Here is a tiny trained network, its code and every weight. The questions are about switching its units off for an input and a class, where a switched-off unit gives its printed mean instead of its output.

import numpy as np


def w(rows, s, z=0):
    codes = np.array(rows[::2]) - 128.0
    scale = np.full(codes.shape[1], s)
    scale[-1] = z or s
    return codes * scale


def f(y):
    return y / 2 * (1 + np.tanh(0.7978845608 * (y + 0.044715 * y**3)))


def log_softmax(a):
    a = a - a.max(-1, keepdims=True)
    return a - np.log(np.exp(a).sum(-1, keepdims=True))


def net(x, mask):
    res = np.array(x, float).reshape(1, 7) / 4 @ E
    y = f(res @ A[0][:, :-1].T + A[0][:, -1])
    res = res + np.where(mask, y, B[0][:, -1]) @ B[0][:, :-1]
    return log_softmax(res[-1] @ U[:, :-1].T + U[:, -1])


A, B = {}, {}
E = w([
[104,140,181,149,225,171,125,135],'x0',
[87,174,167,186,97,84,104,77],'x1',
[175,121,105,195,74,239,138,115],'x2',
[150,175,254,84,94,148,134,133],'x3',
[173,159,142,81,141,107,53,56],'x4',
[61,137,181,189,90,96,151,177],'x5',
[159,142,142,63,111,19,192,125],'x6',
],0.0095)
A[0] = w([
[119,111,113,91,126,95,232,207,192],'neuron 0',
[160,117,54,169,124,103,140,125,96],'neuron 1',
[11,113,151,181,134,98,100,149,254],'neuron 2',
[151,98,82,90,200,111,96,132,102],'neuron 3',
[84,143,160,189,160,142,142,120,48],'neuron 4',
[149,127,153,152,133,168,86,114,188],'neuron 5',
[124,136,121,146,138,149,124,149,73],'neuron 6',
[92,122,145,148,163,133,137,171,69],'neuron 7',
[111,181,172,83,128,60,119,62,189],'neuron 8',
[124,169,173,187,178,156,135,134,240],'neuron 9',
[140,116,112,156,123,187,128,161,24],'neuron 10',
[183,119,44,181,122,137,135,86,205],'neuron 11',
[162,183,150,155,77,125,113,143,213],'neuron 12',
[121,157,75,141,106,119,136,95,227],'neuron 13',
],0.012,0.0029)
B[0] = w([
[68,162,220,199,103,119,216,180,228],'neuron 0',
[112,143,133,186,22,128,107,189,189],'neuron 1',
[166,180,42,254,102,139,130,186,251],'neuron 2',
[155,133,86,163,204,180,99,112,211],'neuron 3',
[115,165,181,133,118,106,210,169,195],'neuron 4',
[146,127,161,112,157,95,157,102,192],'neuron 5',
[140,161,131,117,130,120,140,108,149],'neuron 6',
[87,166,104,137,151,116,177,170,175],'neuron 7',
[214,110,187,70,154,19,72,51,239],'neuron 8',
[119,129,191,156,108,68,180,121,225],'neuron 9',
[141,83,185,94,142,84,130,36,193],'neuron 10',
[177,82,139,164,40,114,89,128,233],'neuron 11',
[156,109,116,115,92,137,107,114,182],'neuron 12',
[143,95,127,172,59,129,92,145,177],'neuron 13',
],0.0095,0.011)
U = w([
[74,146,89,19,94,167,95,125,4],'0',
[168,83,194,79,82,58,75,10,202],'1',
[95,144,139,177,37,103,171,229,184],'2',
[124,142,60,79,248,142,103,105,173],'3',
[80,100,171,94,111,168,181,124,6],'4',
[165,85,2,160,56,169,25,144,119],'5',
],0.009,0.0032)

Each question gives the input, the list of numbers given to net, and the class t.
The units are the neurons (one row each of A and B). Each row of codes is followed by its name. A weight is (code - 128) times the scale printed after its matrix; where a second scale follows, it is the last column's (A, B and U).
mask holds one flag per neuron, in row order. A switched-off neuron (its flag False) gives its mean, the last column of its row in B, instead of its output. The means were averaged over made-up inputs and are rounded, as every weight is.
A unit's drop is (log p(t) with every unit on - log p(t) with that unit switched off) / (log p(t) with every unit on - log p(t) with every unit switched off).
The circuit of an input: a set's keep is (log p(t) with only the set's units on - log p(t) with every unit switched off) / (log p(t) with every unit on - log p(t) with every unit switched off). Starting from the 12 units with the biggest drops (on a tie, the unit counted first), units are removed one at a time, each time the one whose removal leaves the highest keep (on an exact tie, the one counted first), for as long as the keep stays at least 0.8.
units of the circuit, in order: the units of the circuit, biggest drop first
most important unit: the unit with the biggest drop
top k neurons: the k neurons with the biggest drops, biggest first
drop when u is switched off: that unit's drop, to one decimal
input [4,-2,4,0,-4,0,-7], class 4: units of the circuit, in order : (neuron 10; neuron 8; neuron 1)
input [-6,-7,8,6,-7,2,-3], class 4: most important unit : neuron 10
input [6,-6,8,2,-6,-2,0], class 4: units of the circuit, in order : (neuron 8; neuron 10; neuron 2)
input [5,5,1,7,-3,0,3], class 1: top 2 neurons : (neuron 8; neuron 0)
input [4,-6,0,-4,-1,-5,1], class 5: units of the circuit, in order : (neuron 11; neuron 3)
input [0,1,8,0,-4,-8,4], class 5: units of the circuit, in order : (neuron 9; neuron 0)
input [-4,2,-7,-4,1,2,0], class 5: top 4 neurons : (neuron 2; neuron 9; neuron 4; neuron 10)
input [0,-2,-5,-5,2,-2,2], class 3: top 2 neurons : (neuron 3; neuron 2)
input [2,6,8,-5,1,-5,-3], class 1: top 3 neurons : (neuron 2; neuron 10; neuron 5)
input [-1,-7,6,3,0,-2,-3], class 1: top 2 neurons : (neuron 10; neuron 2)
input [8,-6,5,3,5,5,-6], class 4: top 2 neurons : (neuron 8; neuron 11)
input [0,-4,3,1,-1,-8,-5], class 1: top 3 neurons : (neuron 2; neuron 10; neuron 5)
input [-4,1,6,1,0,-5,6], class 5: drop when neuron 5 is switched off : 0.1
input [7,7,3,-8,-2,-7,2], class 5: most important unit : neuron 0
input [6,-6,-3,-4,1,1,6], class 3: drop when neuron 0 is switched off : -0.1
input [-3,-2,7,7,-3,0,2], class 4: drop when neuron 2 is switched off : 0.4
